Below is a small trained network, with its code and all its weights. Each question gives an input and a class and asks what happens when units are switched off, that is, made to give their printed mean instead of their output.

import numpy as np


def w(rows, s, z=0):
    codes = np.array(rows[::2]) - 128.0
    scale = np.full(codes.shape[1], s)
    scale[-1] = z or s
    return codes * scale


def f(y):
    return np.maximum(y, 0)


def log_softmax(a):
    a = a - a.max(-1, keepdims=True)
    return a - np.log(np.exp(a).sum(-1, keepdims=True))


def net(x, mask):
    res = np.array(x, float).reshape(1, 3) / 4 @ E
    y = f(res @ A[0][:, :-1].T + A[0][:, -1])
    res = res + np.where(mask, y, B[0][:, -1]) @ B[0][:, :-1]
    return log_softmax(res[-1] @ U[:, :-1].T + U[:, -1])


A, B = {}, {}
E = w([
[68,59,96,1,116,139,82],'x0',
[201,186,126,108,224,21,56],'x1',
[210,178,134,31,62,148,209],'x2',
],0.0088)
A[0] = w([
[211,167,121,71,85,130,203,78],'N1',
[63,125,120,145,121,183,188,79],'N2',
[182,156,121,199,126,131,142,56],'N3',
[178,151,123,214,130,126,182,163],'N4',
[54,95,122,195,42,184,200,99],'N5',
[132,108,128,161,120,69,184,79],'N6',
[109,104,106,181,145,155,66,111],'N7',
[166,139,148,109,184,79,109,60],'N8',
[40,98,129,214,160,118,56,97],'N9',
[111,116,141,153,168,133,98,142],'N10',
[150,164,111,100,166,105,78,91],'N11',
[200,158,106,125,163,47,77,113],'N12',
[161,160,148,228,113,133,153,74],'N13',
[191,146,126,53,114,150,173,108],'N14',
[63,90,116,7,122,123,65,47],'N15',
[53,119,119,174,150,112,103,83],'N16',
[102,117,123,79,130,125,113,254],'N17',
],0.015,0.012)
B[0] = w([
[125,134,140,118,97,56,178,236],'N1',
[174,143,153,93,156,129,116,186],'N2',
[89,115,116,84,175,112,113,180],'N3',
[84,125,95,184,149,155,86,245],'N4',
[192,123,146,92,113,173,101,253],'N5',
[115,108,116,102,140,115,126,143],'N6',
[131,118,137,135,102,79,127,188],'N7',
[155,127,159,69,131,151,134,178],'N8',
[139,147,133,121,107,67,181,239],'N9',
[137,133,126,140,106,118,141,181],'N10',
[158,126,149,101,137,142,103,179],'N11',
[186,122,141,108,108,181,117,237],'N12',
[65,125,117,111,186,142,133,207],'N13',
[127,123,142,127,99,71,159,217],'N14',
[58,111,134,39,233,100,124,199],'N15',
[100,119,137,106,89,109,169,183],'N16',
[117,145,81,252,103,201,92,230],'N17',
],0.034,0.014)
U = w([
[224,133,234,46,111,198,78,101],'0',
[99,154,186,116,57,13,211,82],'1',
[17,104,130,85,226,134,87,64],'2',
[113,178,94,255,64,197,78,254],'3',
],0.0088,0.0061)

Each question gives the input, the list of numbers given to net, and the class t.
The units are the neurons (one row each of A and B). Each row of codes is followed by its name. A weight is (code - 128) times the scale printed after its matrix; where a second scale follows, it is the last column's (A, B and U).
mask holds one flag per neuron, in row order. A switched-off neuron (its flag False) gives its mean, the last column of its row in B, instead of its output. The means were averaged over made-up inputs and are rounded, as every weight is.
A unit's drop is (log p(t) with every unit on - log p(t) with that unit switched off) / (log p(t) with every unit on - log p(t) with every unit switched off).
The circuit of an input: a set's keep is (log p(t) with only the set's units on - log p(t) with every unit switched off) / (log p(t) with every unit on - log p(t) with every unit switched off). Starting from the 12 units with the biggest drops (on a tie, the unit counted first), units are removed one at a time, each time the one whose removal leaves the highest keep (on an exact tie, the one counted first), for as long as the keep stays at least 0.8.
units of the circuit, in order: the units of the circuit, biggest drop first
most important unit: the unit with the biggest drop
top k neurons: the k neurons with the biggest drops, biggest first
drop when u is switched off: that unit's drop, to one decimal
input [-3,-3,2], class 3: most important unit : N15
input [0,-3,-3], class 3: top 4 neurons : N1, N12, N15, N8
input [-1,-6,-5], class 0: top 2 neurons : N5, N1
input [4,-1,-4], class 1: top 4 neurons : N4, N9, N13, N15
input [1,5,-7], class 1: top 2 neurons : N9, N5
input [-6,-5,4], class 2: top 3 neurons : N4, N13, N12
input [6,-6,8], class 1: top 2 neurons : N1, N14
input [-2,-3,3], class 3: units of the circuit, in order : N9, N15
input [-4,5,7], class 1: top 2 neurons : N1, N5
input [0,-3,0], class 3: top 3 neurons : N12, N15, N8
input [7,7,-7], class 0: top 4 neurons : N12, N11, N1, N8
input [-4,-7,-6], class 0: top 3 neurons : N5, N1, N2
input [-5,4,4], class 2: top 3 neurons : N5, N4, N9
input [-6,4,5], class 2: units of the circuit, in order : N3
input [-4,-4,-2], class 0: top 2 neurons : N5, N17
input [6,-6,-4], class 0: top 3 neurons : N5, N4, N13
input [-7,2,-5], class 2: top 2 neurons : N13, N4
input [-3,-7,-2], class 0: drop when N5 is switched off : 0.5
input [3,-3,2], class 3: drop when N8 is switched off : 0.2
input [8,-4,1], class 2: units of the circuit, in order : N15
input [-2,3,8], class 1: drop when N7 is switched off : 0.0
input [1,7,-6], class 0: drop when N12 is switched off : 5.7
